The same points measured another way (B), then each row and its match in B:
In the rows, 100 means zero.
B:
1: [ 95 156  79 117 132 111 107 123  99 156  63 103  71 131  62 109 118 124
  84 129 110 103  92]
2: [ 89 134  77 117 138 103  95 125 115 144  76 110  93 143  62 104 115 118
 113 115  70 121  94]
3: [ 86 154  71 117 140 104  98 127 102 153  72 106  83 121  42 114 125 124
 125 117  81 118  84]
4: [ 97 153  71 111 141 106 103 118 112 161  68  92  76 124  37 123 127 118
 105 105  85 107  87]
5: [ 97 158  73 114 135 104 106 123  86 156  56  90  69 124  60 112 126 117
  73 129 108  97  94]
6: [ 86 176  81 114 145 111 105 128 102 162  62 100  60 128  50 120 132 123
  70 119 101  96  97]
7: [101 151  81 123 134 103 108 119  98 153  73  95  75 128  67 113 118 130
  74 112 113  98  92]
8: [ 93 155  85 119 141 108 111 126 107 150  71 106  81 127  73 118 127 117
 100 120 106 119  87]
9: [ 90 150  74 113 131 107  98 119 100 148  69 101  85 131  58 100 119 117
  92 113 112 108  94]
10: [ 89 146  77 114 141 103  94 122 125 155  73 114  93 132  46 110 121 119
 116 112  80 110  82]
11: [103 156  73 123 141  99 109 118  91 158  57 107  76 115  50 114 121 113
 111 122  89 114  93]
12: [ 93 165  75 115 125  99 106 126  82 150  58 100  65 124  70 111 114 114
  75 135 111  93  93]
13: [ 92 162  74 119 142 105 114 123 106 152  77 108  83 127  60 114 128 122
 117 117 103 126  81]
14: [100 156  80 124 140 104 110 119 112 154  77 107  98 132  59 107 114 124
 113 118 124 126  67]
15: [102 131  78 120 133 107 113 119 118 144  79  93  78 122  67 126 131 119
  91 109 111 113 101]
16: [101 158  80 125 140 104 104 122 104 161  70 101  70 125  56 119 127 125
  76 116 112 102 104]
17: [ 83 176  70 108 140 103  99 126  92 159  65 108  71 126  48 114 122 122
  98 129  79 105 102]
18: [ 96 147  71 118 138 104 101 122 102 147  68 100  91 132  75  99 121 132
  91 138 107 118  92]
19: [ 85 146  71 110 139 108  99 119 105 161  68 102  81 131  41 105 126 119
 104 115  81 107  95]
20: [ 96 157  76 121 150 104 115 126 118 154  61 103  68 131  53 130 133 121
  84  94 113 104  81]
21: [ 98 136  75 117 143  95  99 115 130 161  66  99  76 131  39 130 131 119
  77 102  84 111  97]
22: [ 90 149  75 126 130 109 108 117  91 141  65  99  85 121  69  99 117 132
  86 118 123  96  95]
23: [ 92 152  74 113 141 110  98 116 101 157  71 104  73 123  42 118 127 124
 103 117  84 101  98]
24: [104 156  82 118 141 110 103 128 115 145  78 111  80 135  56 114 116 125
  99 120  91 123  78]
25: [ 91 163  77 113 134 107 107 120  78 152  60  93  78 131  69  98 115 118
  87 137 108 109  85]
26: [ 82 162  78 118 135 103  98 129  93 156  60 113  71 136  59  97 119 123
  77 122 106  96  85]
27: [ 77 187  71 113 148 106 100 129  92 175  64 110  62 117  37 119 134 120
 108 131  79  96  91]
28: [ 86 186  73 112 152 105  95 129  89 168  68 111  62 123  39 120 126 123
 113 120  71 114 100]
29: [ 96 171  74 124 127 107 109 128  80 154  59 108  58 121  71 112 122 118
  61 137 113  97 105]
30: [ 84 174  71 121 145 110 108 130  98 163  72 115  77 125  51 110 122 126
 106 129  99 110  82]
31: [ 89 171  76 108 134 103 106 117  82 156  69  95  79 120  49 120 129 128
 100 125  96  97  96]
32: [ 95 147  78 114 133 105 103 112  96 147  65  93  81 134  64 108 129 125
  80 126  98 104 109]

[129  93  95  75  92 101  83 111  83 100  97 100 113 122 111 101  98  95
  82 103  59  98  86  93]
30
[123  98  96  83  86 104  87 114  93 100 101  98 110 121 117 104  99  95
  83  97  67 102  86  99]
7
[133  91  93  78  88 102  82 108  81 100  97 101 115 118 111 102  96  95
  83 106  59  98  92  91]
28
[116  95  96  70  90 103  87 112  87  99  99 100 111 122 117 102  97  95
  89 102  67  99  81  97]
18
[125  95  95  85  80 103  85 116  84 102 100  99 112 126 119 100  99  97
  75 102  73 107  87  97]
29
[124  99  97  77  97 103  91 108  84  98 100  99 110 113 113 105  97  93
  95  98  65  99  85  97]
2
[123  96  97  80  97 102  85 111  78 101  98  97 112 122 108 103 101  95
  79  95  61  99  85  98]
8
[121  93  95  79  82 104  87 109  89  99  99 100 110 121 117 102  95  94
  83 107  60 100  90  92]
31
[129 101  94  83  91 104  86 113  92 101 103  97 113 114 119 105 101  98
  90  95  55 104  91 100]
21
[125  96  97  74  96 102  87 105  85  98  98  99 109 115 109 105  98  93
  92  97  61  95  87  96]
10
[124  94  96  81  81 102  91 114  87 101  99 100 107 121 118 100  97  96
  79 104  68 104  87  98]
12
[124  98  95  78  88 103  90 110  90  99 101 100 109 115 115 104  97  95
  92 102  62 102  90  94]
19
[126  99  95  80  86 104  90 111  90 100 102  99 110 118 114 105  98  95
  90 100  44 103  91  97]
4
[125  97  95  78  84 103  87 107  90  99 101 100 109 119 115 104  96  94
  90 102  54 102  91  94]
23
[121  94  96  75  89 101  86 114  81  99  97 100 111 102 114 100  97  94
  83 102  63  98  86  94]
11
[122  96  97  71 102 101  87 107  82  99  98  99 112 121 103 103 100  94
  81  95  65  96  84  98]
14
[119  97  96  80  89 103  90 113  93  99 100 100 111 118 117 103  96  96
  88 102  67 101  90  95]
9
[128  92  95  79  85 102  85 107  83 100  98 100 112 121 114 101  97  94
  85 105  61  99  89  92]
17
[123  95  95  75  93 101  86 107  84  99  99 100 112 116 107 106  97  93
  89 100  56  96  89  93]
3
[120  93  96  75  86 103  89 111  83  99  98 100 109 123 117 100  96  93
  80 104  65 100  88  95]
25
[132  99  94  86  93 103  86 116  86 101 101  98 113 122 113 104 102  97
  78  96  52 106  88  99]
20
[130  95  96  77  89 103  90 112  88  99  99  99 108 121 117 102  96  94
  83 101  72 102  86  98]
26
[132  98  94  84  81 104  85 115  88 102 102  98 114 122 117 102 100  98
  76 101  59 108  92  98]
6
[124  97  96  80  87 102  88 114  85 100  99  98 108 121 117 101  99  96
  81  99  64 103  85  99]
1
[117  99  95  86  91 103  86 113  90 101 102  97 111 118 114 105 102  96
  86  96  61 105  91  99]
15
[124  94  96  79 102 101  84 112  80  99  97  99 112 119 105 104 100  94
  82  96  62  94  87  94]
13
[128  91  94  74  84 101  82 105  86 100  97 101 116 122 113 102  97  95
  84 105  58  99  91  90]
27
[120  97  97  81  88 103  90 114  93  99 100 100 110 121 118 102  96  93
  85 104  72 101  86  97]
22
[128  98  94  88  86 103  86 114  89 101 102  98 112 124 117 103 100  97
  79  99  62 106  89  98]
16
[120  96  94  82  77 103  89 115  89 101 101  99 112 122 124 101  97  96
  81 104  64 106  89  97]
5
[126  94  96  76  99 101  86 109  78 100  97  98 114 123 106 103 101  96
  83  93  64  96  85  98]
24
[120  96  95  83  86 104  89 113  89  99 101  99 110 119 123 101  96  94
  87 105  66 104  88  95]
32
